Here is a tiny trained network, its code and every weight. The questions are about switching its units off for an input and a class, where a switched-off unit gives its printed mean instead of its output.

import numpy as np


def w(rows, s, z=0):
    codes = np.array(rows[::2]) - 128.0
    scale = np.full(codes.shape[1], s)
    scale[-1] = z or s
    return codes * scale


def f(y):
    return y / 2 * (1 + np.tanh(0.7978845608 * (y + 0.044715 * y**3)))


def log_softmax(a):
    a = a - a.max(-1, keepdims=True)
    return a - np.log(np.exp(a).sum(-1, keepdims=True))


def net(x, mask):
    res = np.array(x, float).reshape(1, 6) / 4 @ E
    y = f(res @ A[0][:, :-1].T + A[0][:, -1])
    res = res + np.where(mask, y, B[0][:, -1]) @ B[0][:, :-1]
    return log_softmax(res[-1] @ U[:, :-1].T + U[:, -1])


A, B = {}, {}
E = w([
[152,176,213,112,53,185,227,12,213],'x0',
[131,146,150,128,123,111,110,126,109],'x1',
[135,131,113,98,150,159,139,119,114],'x2',
[166,142,12,68,48,11,137,90,131],'x3',
[143,125,135,105,113,128,102,162,180],'x4',
[254,189,87,223,224,134,91,79,181],'x5',
],0.0095)
A[0] = w([
[159,69,94,103,173,128,88,177,64,68],'neuron 1',
[173,146,220,101,60,151,200,25,184,52],'neuron 2',
[98,102,198,200,152,216,86,173,121,62],'neuron 3',
[166,92,114,144,100,160,139,132,102,97],'neuron 4',
[255,160,84,246,172,139,99,108,148,83],'neuron 5',
[184,120,79,74,117,38,165,116,122,83],'neuron 6',
[19,86,189,37,53,127,173,168,74,35],'neuron 7',
[67,51,121,100,64,149,139,182,74,49],'neuron 8',
[193,153,122,159,204,104,101,96,161,7],'neuron 9',
[124,171,36,123,69,82,138,102,145,62],'neuron 10',
[85,125,228,174,196,178,146,184,136,68],'neuron 11',
[134,107,121,138,96,150,104,141,149,9],'neuron 12',
[163,151,81,88,50,100,121,64,136,27],'neuron 13',
[161,181,102,167,179,125,113,114,154,42],'neuron 14',
[147,107,72,97,83,51,129,98,114,56],'neuron 15',
[121,162,39,107,106,60,116,134,126,13],'neuron 16',
[102,128,216,161,176,176,116,155,145,49],'neuron 17',
[104,67,50,149,206,75,26,243,60,108],'neuron 18',
[127,88,123,133,125,138,99,82,113,89],'neuron 19',
],0.0074,0.0019)
B[0] = w([
[102,162,141,167,84,184,173,124,168,180],'neuron 1',
[33,214,160,227,82,184,199,80,197,236],'neuron 2',
[130,74,37,107,98,163,66,92,71,199],'neuron 3',
[108,140,116,77,135,110,132,103,139,127],'neuron 4',
[208,100,209,82,207,38,167,227,108,226],'neuron 5',
[152,91,76,142,117,202,92,103,61,183],'neuron 6',
[201,102,163,82,214,1,186,225,126,226],'neuron 7',
[179,136,174,90,208,39,159,161,122,188],'neuron 8',
[178,101,155,88,180,88,164,187,129,180],'neuron 9',
[117,114,77,105,152,172,35,121,114,182],'neuron 10',
[116,79,47,58,97,171,50,49,67,202],'neuron 11',
[169,150,139,147,158,141,110,118,118,123],'neuron 12',
[114,123,72,57,114,161,100,79,102,180],'neuron 13',
[175,99,129,99,181,79,178,180,136,169],'neuron 14',
[144,74,94,114,85,167,75,116,71,179],'neuron 15',
[133,113,79,125,107,154,88,119,126,176],'neuron 16',
[58,54,84,137,112,142,67,108,93,185],'neuron 17',
[17,240,187,200,42,206,228,46,216,252],'neuron 18',
[122,116,145,99,155,128,121,100,163,126],'neuron 19',
],0.0076,0.014)
U = w([
[90,224,156,173,91,153,167,96,188,228],'0',
[170,112,156,105,165,41,141,201,127,3],'1',
[124,86,77,114,105,153,2,95,95,102],'2',
],0.016,0.00054)

Each question gives the input, the list of numbers given to net, and the class t.
The units are the neurons (one row each of A and B). Each row of codes is followed by its name. A weight is (code - 128) times the scale printed after its matrix; where a second scale follows, it is the last column's (A, B and U).
mask holds one flag per neuron, in row order. A switched-off neuron (its flag False) gives its mean, the last column of its row in B, instead of its output. The means were averaged over made-up inputs and are rounded, as every weight is.
A unit's drop is (log p(t) with every unit on - log p(t) with that unit switched off) / (log p(t) with every unit on - log p(t) with every unit switched off).
The circuit of an input: a set's keep is (log p(t) with only the set's units on - log p(t) with every unit switched off) / (log p(t) with every unit on - log p(t) with every unit switched off). Starting from the 12 units with the biggest drops (on a tie, the unit counted first), units are removed one at a time, each time the one whose removal leaves the highest keep (on an exact tie, the one counted first), for as long as the keep stays at least 0.8.
units of the circuit, in order: the units of the circuit, biggest drop first
unit that matters most: the unit with the biggest drop
k most important neurons: the k neurons with the biggest drops, biggest first
drop when u is switched off: that unit's drop, to one decimal
input [1,-1,8,-5,2,-5], class 1: unit that matters most : neuron 7
input [-4,4,7,4,6,1], class 0: 2 most important neurons : [neuron 18; neuron 11]
input [-3,-1,-8,-6,-6,5], class 2: 3 most important neurons : [neuron 11; neuron 3; neuron 7]
input [-2,-2,-3,-5,-5,4], class 2: 2 most important neurons : [neuron 7; neuron 11]
input [-3,-6,0,-8,4,7], class 2: 3 most important neurons : [neuron 11; neuron 3; neuron 7]
input [-1,6,4,-2,6,2], class 1: 2 most important neurons : [neuron 2; neuron 18]
input [-7,0,-4,7,6,-7], class 0: 3 most important neurons : [neuron 18; neuron 5; neuron 1]
input [5,-7,8,3,0,6], class 1: 2 most important neurons : [neuron 18; neuron 5]
input [-2,3,5,2,7,0], class 0: 2 most important neurons : [neuron 11; neuron 3]
input [-5,7,4,-4,6,-5], class 0: 3 most important neurons : [neuron 18; neuron 5; neuron 1]
input [6,-2,6,1,0,-7], class 1: 3 most important neurons : [neuron 7; neuron 18; neuron 8]
input [3,5,7,-5,-2,0], class 2: drop when neuron 18 is switched off : 0.4
input [3,1,0,-1,-5,-6], class 1: drop when neuron 7 is switched off : 0.2
input [0,-3,4,5,1,6], class 1: drop when neuron 5 is switched off : 1.2
input [2,2,3,-6,8,7], class 1: units of the circuit, in order : [neuron 5]
